Below are the code and all the weights of a small trained network. Each question names an input and a class and asks about switching units off, where a switched-off unit gives its printed mean instead of its output.

import numpy as np


def w(rows, s, z=0):
    codes = np.array(rows[::2]) - 128.0
    scale = np.full(codes.shape[1], s)
    scale[-1] = z or s
    return codes * scale


def norm(h):
    return h / np.sqrt((h * h).mean(-1, keepdims=True) + 1e-5)


def f(y):
    return y / 2 * (1 + np.tanh(0.7978845608 * (y + 0.044715 * y**3)))


def log_softmax(a):
    a = a - a.max(-1, keepdims=True)
    return a - np.log(np.exp(a).sum(-1, keepdims=True))


def net(x, mask):
    res = np.array(x, float).reshape(1, 5) / 4 @ E
    u = 0
    for l in range(2):
        y = f(norm(res) @ A[l][:, :-1].T + A[l][:, -1])
        res = res + np.where(mask[u : u + 6], y, B[l][:, -1]) @ B[l][:, :-1]
        u += 6
    return log_softmax(norm(res)[-1] @ U[:, :-1].T + U[:, -1])


A, B = {}, {}
E = w([
[33,47,107,198,100,151,49],'x0',
[188,42,141,145,220,143,150],'x1',
[123,131,129,133,130,129,133],'x2',
[123,125,123,132,130,133,135],'x3',
[183,176,97,128,165,249,101],'x4',
],0.0014)
A[0] = w([
[154,4,131,202,214,118,137,16],'L0N0',
[209,53,174,79,221,92,184,74],'L0N1',
[137,209,177,48,104,73,236,81],'L0N2',
[141,144,152,112,90,52,157,142],'L0N3',
[141,101,82,101,162,137,177,158],'L0N4',
[90,37,105,170,183,60,118,3],'L0N5',
],0.0041,0.0046)
B[0] = w([
[157,69,188,24,135,148,89,176],'L0N0',
[80,150,220,253,172,94,172,222],'L0N1',
[100,83,182,45,159,129,97,253],'L0N2',
[107,111,139,100,179,112,188,206],'L0N3',
[133,120,106,101,127,113,148,185],'L0N4',
[208,111,190,169,77,92,57,128],'L0N5',
],0.0048,0.002)
A[1] = w([
[211,216,135,9,90,137,197,20],'L1N0',
[215,85,231,72,218,206,142,41],'L1N1',
[165,39,193,39,127,37,106,110],'L1N2',
[215,7,113,106,204,169,91,6],'L1N3',
[219,159,144,225,217,95,228,19],'L1N4',
[81,119,131,191,80,2,158,82],'L1N5',
],0.0047,0.0026)
B[1] = w([
[241,87,88,81,61,164,240,161],'L1N0',
[105,117,3,92,88,157,96,243],'L1N1',
[132,206,214,194,70,113,123,251],'L1N2',
[244,33,99,91,244,137,128,166],'L1N3',
[164,209,76,219,213,160,212,183],'L1N4',
[138,20,41,42,157,90,109,171],'L1N5',
],0.0047,0.0033)
U = w([
[49,207,238,7,26,19,225,171],'0',
[229,228,41,18,16,240,240,92],'1',
[2,26,30,58,48,7,28,46],'2',
[18,235,30,226,19,235,21,86],'3',
[87,189,228,230,235,22,237,215],'4',
[238,230,27,230,235,231,234,107],'5',
[220,21,240,220,101,27,18,159],'6',
[235,25,24,98,234,229,17,4],'7',
],0.0061,0.0013)

Each question gives the input, the list of numbers given to net, and the class t.
The units are the neurons (one row each of A and B). Each row of codes is followed by its name. A weight is (code - 128) times the scale printed after its matrix; where a second scale follows, it is the last column's (A, B and U).
mask holds one flag per neuron, layer by layer. A switched-off neuron (its flag False) gives its mean, the last column of its row in B, instead of its output. The means were averaged over made-up inputs and are rounded, as every weight is.
A unit's drop is (log p(t) with every unit on - log p(t) with that unit switched off) / (log p(t) with every unit on - log p(t) with every unit switched off).
The circuit of an input: a set's keep is (log p(t) with only the set's units on - log p(t) with every unit switched off) / (log p(t) with every unit on - log p(t) with every unit switched off). Starting from all 12 units, units are removed one at a time, each time the one whose removal leaves the highest keep (on an exact tie, the one counted first), for as long as the keep stays at least 0.8.
circuit, biggest first: the units of the circuit, biggest drop first
most important unit: the unit with the biggest drop
top k neurons: the k neurons with the biggest drops, biggest first
k most important neurons of layer l: the k neurons of layer l with the biggest drops, biggest first
drop of u: that unit's drop, to one decimal
input [-8,1,8,4,-1], class 4: top 4 neurons	L0N1; L0N0; L0N2; L1N4
input [-4,6,-4,-2,0], class 4: most important unit	L0N1
input [0,2,1,3,0], class 4: top 2 neurons	L0N1; L0N2
input [0,5,2,-4,-1], class 4: top 3 neurons	L0N1; L1N4; L0N2
input [1,-6,-3,6,0], class 2: top 3 neurons	L1N2; L0N0; L1N4
input [-8,-1,-6,2,-1], class 0: circuit, biggest first	L0N2; L1N2
input [8,2,5,-2,-7], class 6: top 3 neurons	L0N5; L1N1; L1N2
input [3,-3,-6,1,8], class 3: circuit, biggest first	L1N3; L1N0
input [1,-5,4,7,-2], class 2: 3 most important neurons of layer 1	L1N2; L1N5; L1N4
input [0,7,-8,-5,-3], class 4: top 3 neurons	L0N1; L1N4; L0N2
input [-4,5,-4,-3,0], class 4: 2 most important neurons of layer 1	L1N0; L1N3
input [1,-8,1,2,-2], class 2: 2 most important neurons of layer 0	L0N0; L0N2
input [6,3,-1,-2,-1], class 6: top 2 neurons	L1N2; L0N5
input [3,-8,-8,5,-1], class 2: circuit, biggest first	L1N5
input [-7,4,0,-6,-2], class 4: drop of L1N0	0.1
input [-8,4,-2,1,-1], class 4: drop of L0N1	2.6
input [1,1,-3,4,-2], class 6: drop of L0N0	0.0
